Below is a small trained network, with its code and all its weights. Each question gives an input and a target symbol and asks what happens when units are switched off, that is, made to give their printed mean instead of their output.

import numpy as np


def w(rows, s, z=0):
    codes = np.array(rows[::2]) - 128.0
    scale = np.full(codes.shape[1], s)
    scale[-1] = z or s
    return codes * scale


def norm(h):
    return h / np.sqrt((h * h).mean(-1, keepdims=True) + 1e-5)


def f(y):
    return y / 2 * (1 + np.tanh(0.7978845608 * (y + 0.044715 * y**3)))


def softmax(a):
    e = np.exp(a - a.max(-1, keepdims=True))
    return e / e.sum(-1, keepdims=True)


def log_softmax(a):
    a = a - a.max(-1, keepdims=True)
    return a - np.log(np.exp(a).sum(-1, keepdims=True))


def net(x, mask):
    ids = ['ΘΛΩαβεζηξστφψ'.index(c) for c in x.split()]
    T = len(ids)
    res = E[ids] + P[:T]
    u = 0
    for l in range(2):
        r = norm(res)
        for j in range(3):
            rows = slice(3 * j, 3 * j + 3)
            q, k, v = (r @ M[l][rows].T for M in (Q, K, V))
            z = softmax(np.where(np.tri(T) > 0, q @ k.T / 3**0.5, -1e9)) @ v
            o = O[l][rows]
            res = res + np.where(mask[u + j], z, o[:, -1]) @ o[:, :-1]
        u += 3
        y = f(norm(res) @ A[l][:, :-1].T + A[l][:, -1])
        res = res + np.where(mask[u : u + 16], y, B[l][:, -1]) @ B[l][:, :-1]
        u += 16
    return log_softmax(norm(res)[-1] @ U[:, :-1].T + U[:, -1])


Q, K, V, O, A, B = {}, {}, {}, {}, {}, {}
E = w([
[179,253,170],'Θ',
[206,225,182],'Λ',
[104,196,171],'Ω',
[134,214,130],'α',
[95,194,187],'β',
[67,161,105],'ε',
[77,161,78],'ζ',
[68,145,172],'η',
[114,205,145],'ξ',
[85,157,203],'σ',
[112,204,156],'τ',
[67,172,128],'φ',
[138,212,117],'ψ',
],0.0032)
P = w([
[120,161,201],'0',
[107,163,4],'1',
[136,71,130],'2',
[102,242,57],'3',
[110,146,5],'4',
[132,72,138],'5',
[41,205,97],'6',
[113,137,5],'7',
[128,73,147],'8',
[115,210,251],'9',
],0.0036)
Q[0] = w([
[166,135,219],'0.h1',
[105,183,172],'0.h1',
[82,36,72],'0.h1',
[53,132,181],'0.h2',
[253,218,129],'0.h2',
[138,167,196],'0.h2',
[123,129,212],'0.h3',
[140,170,93],'0.h3',
[86,126,125],'0.h3',
],0.0051)
K[0] = w([
[151,146,150],'0.h1',
[122,191,111],'0.h1',
[98,1,114],'0.h1',
[105,79,176],'0.h2',
[148,252,140],'0.h2',
[98,121,206],'0.h2',
[61,110,103],'0.h3',
[141,148,238],'0.h3',
[44,152,153],'0.h3',
],0.0051)
V[0] = w([
[3,9,133],'0.h1',
[108,244,126],'0.h1',
[126,141,130],'0.h1',
[107,130,177],'0.h2',
[98,93,211],'0.h2',
[139,189,134],'0.h2',
[183,104,121],'0.h3',
[139,142,70],'0.h3',
[40,78,33],'0.h3',
],0.0037)
O[0] = w([
[141,105,143,37],'0.h1',
[153,146,4,254],'0.h1',
[54,56,152,142],'0.h1',
[138,183,57,143],'0.h2',
[128,152,65,114],'0.h2',
[36,87,127,186],'0.h2',
[215,135,154,88],'0.h3',
[158,200,58,130],'0.h3',
[127,145,100,87],'0.h3',
],0.0023,0.0038)
A[0] = w([
[105,139,124,135],'0.n1',
[43,151,157,201],'0.n2',
[155,172,81,141],'0.n3',
[122,115,110,30],'0.n4',
[11,58,184,60],'0.n5',
[191,102,95,67],'0.n6',
[152,233,247,145],'0.n7',
[88,71,162,245],'0.n8',
[253,58,150,18],'0.n9',
[100,83,101,39],'0.n10',
[118,121,32,201],'0.n11',
[221,105,199,94],'0.n12',
[105,77,157,118],'0.n13',
[139,72,75,51],'0.n14',
[95,153,215,252],'0.n15',
[55,75,2,234],'0.n16',
],0.0033,0.0012)
B[0] = w([
[150,76,155,151],'0.n1',
[183,96,105,206],'0.n2',
[139,99,147,178],'0.n3',
[76,148,131,106],'0.n4',
[170,198,127,116],'0.n5',
[100,188,152,92],'0.n6',
[155,30,157,179],'0.n7',
[244,157,100,129],'0.n8',
[69,189,121,62],'0.n9',
[111,255,217,105],'0.n10',
[178,85,188,208],'0.n11',
[73,112,70,77],'0.n12',
[140,218,68,98],'0.n13',
[82,188,196,99],'0.n14',
[188,66,74,172],'0.n15',
[231,114,174,250],'0.n16',
],0.002,0.0023)
Q[1] = w([
[119,177,114],'1.h1',
[85,126,137],'1.h1',
[83,123,77],'1.h1',
[201,76,131],'1.h2',
[83,107,74],'1.h2',
[2,198,93],'1.h2',
[35,180,126],'1.h3',
[89,133,95],'1.h3',
[128,114,211],'1.h3',
],0.0079)
K[1] = w([
[144,131,106],'1.h1',
[119,133,78],'1.h1',
[84,103,64],'1.h1',
[137,152,253],'1.h2',
[164,85,57],'1.h2',
[96,123,2],'1.h2',
[137,85,11],'1.h3',
[117,135,65],'1.h3',
[143,84,138],'1.h3',
],0.0076)
V[1] = w([
[146,162,176],'1.h1',
[58,153,153],'1.h1',
[40,81,110],'1.h1',
[4,213,112],'1.h2',
[203,65,22],'1.h2',
[154,42,207],'1.h2',
[146,70,93],'1.h3',
[221,26,185],'1.h3',
[167,68,184],'1.h3',
],0.0027)
O[1] = w([
[192,120,170,142],'1.h1',
[82,174,149,118],'1.h1',
[129,151,102,67],'1.h1',
[117,13,113,217],'1.h2',
[198,136,172,118],'1.h2',
[117,253,36,1],'1.h2',
[85,211,103,86],'1.h3',
[69,108,30,12],'1.h3',
[75,120,25,48],'1.h3',
],0.0023,0.0019)
A[1] = w([
[160,132,175,102],'1.n1',
[122,47,166,123],'1.n2',
[179,100,224,159],'1.n3',
[90,4,93,171],'1.n4',
[108,219,98,138],'1.n5',
[68,64,181,154],'1.n6',
[77,166,211,181],'1.n7',
[46,217,209,253],'1.n8',
[99,68,74,171],'1.n9',
[165,163,97,126],'1.n10',
[38,163,115,155],'1.n11',
[88,160,97,164],'1.n12',
[126,137,159,79],'1.n13',
[133,146,55,180],'1.n14',
[78,45,101,83],'1.n15',
[170,114,118,131],'1.n16',
],0.0046,0.0017)
B[1] = w([
[118,145,109,150],'1.n1',
[110,126,87,154],'1.n2',
[115,143,82,237],'1.n3',
[136,229,124,176],'1.n4',
[147,126,83,168],'1.n5',
[134,142,40,140],'1.n6',
[255,128,136,184],'1.n7',
[228,208,118,250],'1.n8',
[137,162,183,151],'1.n9',
[95,86,112,171],'1.n10',
[186,115,122,125],'1.n11',
[175,104,167,136],'1.n12',
[119,112,98,110],'1.n13',
[145,104,192,191],'1.n14',
[132,154,134,103],'1.n15',
[121,146,158,171],'1.n16',
],0.0031,0.0017)
U = w([
[255,227,90,254],'Θ',
[229,187,169,234],'Λ',
[101,102,203,55],'Ω',
[173,41,101,102],'α',
[32,126,134,197],'β',
[89,179,197,44],'ε',
[85,82,8,145],'ζ',
[72,213,112,40],'η',
[136,55,207,106],'ξ',
[60,180,40,139],'σ',
[113,62,185,67],'τ',
[94,187,220,64],'φ',
[162,74,71,5],'ψ',
],0.0092,0.0023)

Each question gives the input, a string of symbols that net reads in full, and the target symbol t.
The units are the heads (3 rows each of Q, K, V and O) and the neurons (one row each of A and B). Each row of codes is followed by its name. A weight is (code - 128) times the scale printed after its matrix; where a second scale follows, it is the last column's (O, A, B and U).
mask holds one flag per unit, layer by layer, with each layer's heads first. A switched-off unit (its flag False) gives its mean, the last column of its rows in O or B, instead of its output. The means were averaged over made-up inputs and are rounded, as every weight is.
A unit's drop is (log p(t) with every unit on - log p(t) with that unit switched off) / (log p(t) with every unit on - log p(t) with every unit switched off).
k most important neurons: the k neurons with the biggest drops, biggest first
top k neurons in layer l: the k neurons of layer l with the biggest drops, biggest first
which heads matter: for each layer, one digit per head in row order, 1 if its drop is at least 0.15 and else 0, layers parted by /
input ξ ξ φ β α Θ σ ξ ε, target σ: which heads matter	011 / 010
input α α α σ η ε, target ζ: top 2 neurons in layer 0	0.n11, 0.n8
input β ξ Λ σ η η τ, target Θ: most important neuron	1.n8
input ξ ξ ε α Λ ξ ξ η α, target σ: 2 most important neurons	0.n16, 0.n7
input α η η, target ζ: 2 most important neurons	0.n8, 1.n8
input ξ σ ε, target σ: which heads matter	111 / 010
input α η φ, target ζ: 2 most important neurons	1.n8, 0.n16
input α τ α β β Θ, target ζ: 4 most important neurons	1.n8, 0.n7, 1.n3, 0.n16
input α α α, target ζ: top 2 neurons in layer 0	0.n16, 0.n11
input α ε α ψ φ Θ ξ Ω ζ, target ζ: top 3 neurons in layer 1	1.n8, 1.n3, 1.n7
input ζ φ σ, target Θ: which heads matter	000 / 010
input α Ω τ η α σ σ ε Ω, target ζ: 4 most important neurons	1.n8, 1.n3, 0.n7, 1.n7
input α σ β ζ α ξ ξ β ξ, target ζ: 3 most important neurons	1.n8, 1.n3, 0.n7
input ε α Ω τ η Ω α σ, target σ: which heads matter	000 / 011
input α α η, target ζ: top 3 neurons in layer 0	0.n8, 0.n16, 0.n7
input ξ ξ φ, target σ: top 3 neurons in layer 0	0.n16, 0.n7, 0.n11
input α α α ψ τ Λ, target ζ: 4 most important neurons	1.n8, 0.n7, 0.n16, 1.n3
input ξ η ξ α ψ α ξ β ξ, target σ: top 3 neurons in layer 1	1.n8, 1.n4, 1.n7
input α Θ α α ψ ξ σ β σ, target ζ: which heads matter	111 / 001
input α α ξ α α ζ β Λ β, target ζ: which heads matter	111 / 000
input α α τ, target ζ: top 2 neurons in layer 0	0.n16, 0.n11
input α ξ Ω ψ σ φ τ ξ τ, target ζ: top 3 neurons in layer 0	0.n7, 0.n11, 0.n16
input α β ε, target ζ: which heads matter	111 / 011
input Λ φ τ ξ α ξ ξ ε α ξ, target Θ: which heads matter	000 / 000
input ζ φ Ω, target Θ: which heads matter	000 / 010
input α σ ξ, target ζ: top 2 neurons in layer 0	0.n16, 0.n11
